Here is a tiny trained network, its code and every weight. The questions are about switching its units off for an input and a class, where a switched-off unit gives its printed mean instead of its output.

import numpy as np


def w(rows, s, z=0):
    codes = np.array(rows[::2]) - 128.0
    scale = np.full(codes.shape[1], s)
    scale[-1] = z or s
    return codes * scale


def f(y):
    return np.maximum(y, 0)


def log_softmax(a):
    a = a - a.max(-1, keepdims=True)
    return a - np.log(np.exp(a).sum(-1, keepdims=True))


def net(x, mask):
    res = np.array(x, float).reshape(1, 4) / 4 @ E
    y = f(res @ A[0][:, :-1].T + A[0][:, -1])
    res = res + np.where(mask, y, B[0][:, -1]) @ B[0][:, :-1]
    return log_softmax(res[-1] @ U[:, :-1].T + U[:, -1])


A, B = {}, {}
E = w([
[81,122,150,99,65,117,131,196,170,168,192],'x0',
[203,175,134,103,120,214,115,158,211,121,57],'x1',
[76,65,99,98,86,121,146,106,172,65,9],'x2',
[185,65,176,197,85,95,137,17,171,143,86],'x3',
],0.012)
A[0] = w([
[107,127,124,83,65,126,109,133,150,112,141,135],'n1',
[53,99,122,157,101,172,127,164,160,92,74,220],'n2',
[191,150,121,93,149,175,126,170,136,118,98,146],'n3',
[162,160,184,150,125,99,106,166,102,98,122,142],'n4',
[138,121,131,122,95,130,112,128,143,131,224,72],'n5',
[60,128,116,130,92,107,112,94,50,114,71,152],'n6',
[215,107,155,136,112,153,135,69,129,115,73,215],'n7',
[54,111,111,101,174,110,116,146,44,74,68,251],'n8',
[214,164,111,133,180,202,119,107,104,119,72,170],'n9',
[158,140,155,149,113,141,136,7,113,96,80,234],'n10',
[200,124,141,162,147,120,130,57,176,156,96,85],'n11',
[138,141,160,132,77,106,142,203,160,156,193,150],'n12',
[143,135,133,80,95,156,129,189,206,129,2,217],'n13',
[189,126,113,150,118,146,107,30,170,129,122,77],'n14',
[159,145,157,117,139,192,113,255,168,123,216,192],'n15',
[131,138,104,127,164,119,126,121,94,91,176,223],'n16',
[72,112,147,146,114,94,129,124,136,150,238,245],'n17',
[172,126,159,171,110,136,140,77,126,124,133,204],'n18',
[148,62,126,142,148,139,136,158,136,175,190,108],'n19',
[161,153,103,142,150,137,119,224,155,183,174,102],'n20',
[63,95,125,123,89,87,125,79,120,143,183,59],'n21',
[168,129,107,142,121,117,125,92,125,192,129,174],'n22',
[129,145,142,169,116,179,163,143,126,119,147,39],'n23',
[115,140,148,142,112,124,137,143,149,130,75,190],'n24',
[94,121,111,115,168,165,127,133,136,74,120,150],'n25',
[116,142,132,125,76,184,112,228,198,104,46,132],'n26',
[48,117,127,151,166,110,129,72,111,114,123,136],'n27',
[136,153,131,157,98,140,123,146,126,152,200,155],'n28',
[180,169,143,133,157,199,143,168,110,152,176,123],'n29',
[124,128,144,154,122,112,99,87,134,158,183,72],'n30',
[157,148,135,133,105,139,143,122,138,142,237,182],'n31',
],0.01,0.0023)
B[0] = w([
[120,105,112,119,116,120,125,157,158,153,155,163],'n1',
[89,93,138,127,109,112,159,136,179,126,105,196],'n2',
[114,121,162,158,165,86,137,164,130,106,93,193],'n3',
[133,117,139,110,138,122,112,130,124,109,150,155],'n4',
[134,121,151,131,71,124,116,96,120,175,143,187],'n5',
[110,119,118,130,170,176,158,129,133,61,160,191],'n6',
[172,135,84,154,168,121,101,115,174,171,159,235],'n7',
[73,149,99,134,147,169,184,68,106,108,105,217],'n8',
[170,125,128,162,193,98,132,131,157,56,120,217],'n9',
[138,121,74,155,166,136,93,116,133,181,209,246],'n10',
[183,114,98,142,179,133,104,83,157,144,177,224],'n11',
[131,142,116,84,68,138,99,124,126,182,143,212],'n12',
[105,122,123,144,144,83,147,139,196,186,68,244],'n13',
[178,132,96,146,166,133,105,101,157,168,168,216],'n14',
[121,174,51,2,114,119,94,166,102,112,174,254],'n15',
[134,166,167,149,122,143,106,117,84,114,78,188],'n16',
[87,61,157,180,51,109,104,159,102,143,153,239],'n17',
[155,123,143,152,155,133,105,121,137,156,161,202],'n18',
[151,138,149,154,72,141,109,102,142,146,94,180],'n19',
[143,154,71,57,94,142,99,157,101,91,145,216],'n20',
[151,74,150,150,112,124,149,157,123,65,154,200],'n21',
[165,139,148,140,152,150,109,127,145,106,124,176],'n22',
[138,116,125,109,142,131,157,114,94,122,152,143],'n23',
[112,127,124,143,150,115,120,157,137,148,129,167],'n24',
[108,122,100,135,135,127,151,92,129,144,128,166],'n25',
[113,124,144,99,123,88,151,153,185,159,49,221],'n26',
[116,119,156,127,142,160,185,102,93,81,126,188],'n27',
[153,159,181,104,103,161,105,123,120,145,85,200],'n28',
[146,138,112,76,128,112,111,170,89,64,140,212],'n29',
[155,129,175,167,121,143,125,129,120,145,102,182],'n30',
[136,178,205,109,94,129,120,100,90,157,114,215],'n31',
],0.02,0.014)
U = w([
[129,188,97,73,175,113,118,215,88,30,90,48],'0',
[191,129,80,188,228,156,100,80,168,169,168,191],'1',
[131,114,238,160,71,177,102,152,77,140,136,132],'2',
[206,179,154,47,132,145,137,171,167,90,160,68],'3',
[47,112,82,102,142,72,196,189,230,183,2,123],'4',
[68,49,136,159,122,165,197,169,132,52,163,53],'5',
[31,139,78,173,189,244,195,61,56,69,79,251],'6',
[64,199,81,30,54,213,84,154,62,190,122,113],'7',
],0.0071,0.0012)

Each question gives the input, the list of numbers given to net, and the class t.
The units are the neurons (one row each of A and B). Each row of codes is followed by its name. A weight is (code - 128) times the scale printed after its matrix; where a second scale follows, it is the last column's (A, B and U).
mask holds one flag per neuron, in row order. A switched-off neuron (its flag False) gives its mean, the last column of its row in B, instead of its output. The means were averaged over made-up inputs and are rounded, as every weight is.
A unit's drop is (log p(t) with every unit on - log p(t) with that unit switched off) / (log p(t) with every unit on - log p(t) with every unit switched off).
The circuit of an input: a set's keep is (log p(t) with only the set's units on - log p(t) with every unit switched off) / (log p(t) with every unit on - log p(t) with every unit switched off). Starting from the 12 units with the biggest drops (on a tie, the unit counted first), units are removed one at a time, each time the one whose removal leaves the highest keep (on an exact tie, the one counted first), for as long as the keep stays at least 0.8.
circuit, biggest first: the units of the circuit, biggest drop first
k most important neurons: the k neurons with the biggest drops, biggest first
drop of u: that unit's drop, to one decimal
input [-2,7,8,4], class 4: circuit, biggest first => (n13)
input [1,-6,7,2], class 5: 2 most important neurons => (n21; n2)
input [-1,7,-6,0], class 0: 2 most important neurons => (n29; n3)
input [6,-5,8,-4], class 5: 2 most important neurons => (n21; n6)
input [2,0,-8,7], class 2: 2 most important neurons => (n31; n17)
input [-4,6,-2,-2], class 0: 2 most important neurons => (n29; n9)
input [-1,-1,0,-3], class 6: 2 most important neurons => (n12; n15)
input [-1,-3,8,-4], class 6: 3 most important neurons => (n8; n6; n27)
input [6,-3,8,6], class 4: 2 most important neurons => (n13; n2)
input [-4,0,-8,-4], class 7: 2 most important neurons => (n31; n15)
input [6,7,1,-7], class 4: 2 most important neurons => (n26; n13)
input [-1,3,1,-8], class 0: drop of n28 => -0.1
input [-2,-1,-1,-6], class 0: drop of n10 => 0.5
input [2,-8,3,-8], class 6: circuit, biggest first => (n8)
input [-1,-7,-4,7], class 2: drop of n17 => 0.8
input [-3,-8,-7,7], class 2: drop of n17 => 0.3
